Below are the code and all the weights of a small trained network. Each question names an input and a class and asks about switching units off, where a switched-off unit gives its printed mean instead of its output.

import numpy as np


def w(rows, s, z=0):
    codes = np.array(rows[::2]) - 128.0
    scale = np.full(codes.shape[1], s)
    scale[-1] = z or s
    return codes * scale


def f(y):
    return y / 2 * (1 + np.tanh(0.7978845608 * (y + 0.044715 * y**3)))


def log_softmax(a):
    a = a - a.max(-1, keepdims=True)
    return a - np.log(np.exp(a).sum(-1, keepdims=True))


def net(x, mask):
    res = np.array(x, float).reshape(1, 5) / 4 @ E
    y = f(res @ A[0][:, :-1].T + A[0][:, -1])
    res = res + np.where(mask, y, B[0][:, -1]) @ B[0][:, :-1]
    return log_softmax(res[-1] @ U[:, :-1].T + U[:, -1])


A, B = {}, {}
E = w([
[116,68,9,76,133,132,166,179],'x0',
[138,162,133,213,121,2,97,208],'x1',
[86,54,178,146,217,61,77,90],'x2',
[238,106,84,141,110,46,132,79],'x3',
[143,176,118,167,206,152,217,82],'x4',
],0.0083)
A[0] = w([
[165,155,135,140,76,126,104,152,142],'neuron 0',
[174,179,162,165,167,53,88,98,161],'neuron 1',
[81,34,137,106,165,157,81,154,234],'neuron 2',
[149,196,104,136,52,151,147,177,193],'neuron 3',
[150,180,134,111,72,162,161,153,148],'neuron 4',
[88,148,156,153,107,115,109,182,217],'neuron 5',
[159,152,133,182,92,94,93,160,203],'neuron 6',
[206,158,68,139,143,71,172,111,175],'neuron 7',
[128,148,102,92,93,239,185,94,192],'neuron 8',
[90,86,68,95,211,125,222,155,206],'neuron 9',
[92,169,206,192,161,152,136,117,254],'neuron 10',
[134,2,107,80,92,110,91,120,163],'neuron 11',
[196,7,129,97,70,95,87,144,190],'neuron 12',
],0.0099,0.0035)
B[0] = w([
[78,131,127,149,117,76,172,107,170],'neuron 0',
[116,120,211,231,98,56,148,135,213],'neuron 1',
[60,163,150,74,70,83,86,37,224],'neuron 2',
[189,220,44,125,107,78,192,131,215],'neuron 3',
[203,241,90,150,118,150,178,143,189],'neuron 4',
[90,116,116,116,112,66,135,86,190],'neuron 5',
[128,143,126,201,82,38,178,109,202],'neuron 6',
[174,151,126,123,213,111,143,151,208],'neuron 7',
[150,205,217,55,158,193,117,134,255],'neuron 8',
[108,92,151,141,200,84,67,146,225],'neuron 9',
[84,60,122,76,228,115,76,119,226],'neuron 10',
[136,150,43,58,141,97,82,94,205],'neuron 11',
[92,127,44,85,42,2,122,81,213],'neuron 12',
],0.0093,0.01)
U = w([
[127,59,86,168,91,201,104,126,6],'0',
[151,159,112,183,59,105,185,132,174],'1',
[135,56,114,130,105,157,126,143,2],'2',
[148,87,51,124,167,93,134,153,165],'3',
[183,162,179,87,171,234,157,141,76],'4',
[82,31,235,211,146,107,109,125,205],'5',
[55,96,130,2,115,117,58,55,197],'6',
],0.0095,0.0026)

Each question gives the input, the list of numbers given to net, and the class t.
The units are the neurons (one row each of A and B). Each row of codes is followed by its name. A weight is (code - 128) times the scale printed after its matrix; where a second scale follows, it is the last column's (A, B and U).
mask holds one flag per neuron, in row order. A switched-off neuron (its flag False) gives its mean, the last column of its row in B, instead of its output. The means were averaged over made-up inputs and are rounded, as every weight is.
A unit's drop is (log p(t) with every unit on - log p(t) with that unit switched off) / (log p(t) with every unit on - log p(t) with every unit switched off).
The circuit of an input: a set's keep is (log p(t) with only the set's units on - log p(t) with every unit switched off) / (log p(t) with every unit on - log p(t) with every unit switched off). Starting from the 12 units with the biggest drops (on a tie, the unit counted first), units are removed one at a time, each time the one whose removal leaves the highest keep (on an exact tie, the one counted first), for as long as the keep stays at least 0.8.
units of the circuit, in order: the units of the circuit, biggest drop first
top k neurons: the k neurons with the biggest drops, biggest first
drop when u is switched off: that unit's drop, to one decimal
input [3,-5,-1,-5,7], class 4: units of the circuit, in order	(neuron 8)
input [2,0,3,-2,4], class 5: top 2 neurons	(neuron 11; neuron 12)
input [-7,4,-2,-6,-5], class 5: units of the circuit, in order	(neuron 12; neuron 11)
input [1,7,4,1,-6], class 1: top 2 neurons	(neuron 6; neuron 10)
input [-4,8,-2,-5,6], class 5: units of the circuit, in order	(neuron 10; neuron 1)
input [-7,4,-4,-8,-8], class 1: top 2 neurons	(neuron 3; neuron 6)
input [-3,0,2,3,-3], class 1: top 2 neurons	(neuron 9; neuron 10)
input [-6,-6,-5,8,-8], class 1: top 3 neurons	(neuron 10; neuron 2; neuron 4)
input [0,4,8,7,-5], class 1: top 3 neurons	(neuron 1; neuron 10; neuron 6)
input [0,0,-1,6,-6], class 1: top 4 neurons	(neuron 10; neuron 2; neuron 9; neuron 6)
input [7,1,-3,-2,0], class 4: drop when neuron 2 is switched off	0.1
input [4,-3,-2,-1,-1], class 4: drop when neuron 10 is switched off	0.4
input [0,3,-4,-8,-3], class 1: drop when neuron 3 is switched off	0.3
input [6,1,-7,1,-8], class 1: units of the circuit, in order	(neuron 3)
input [-4,3,-6,-2,8], class 4: drop when neuron 3 is switched off	-0.1
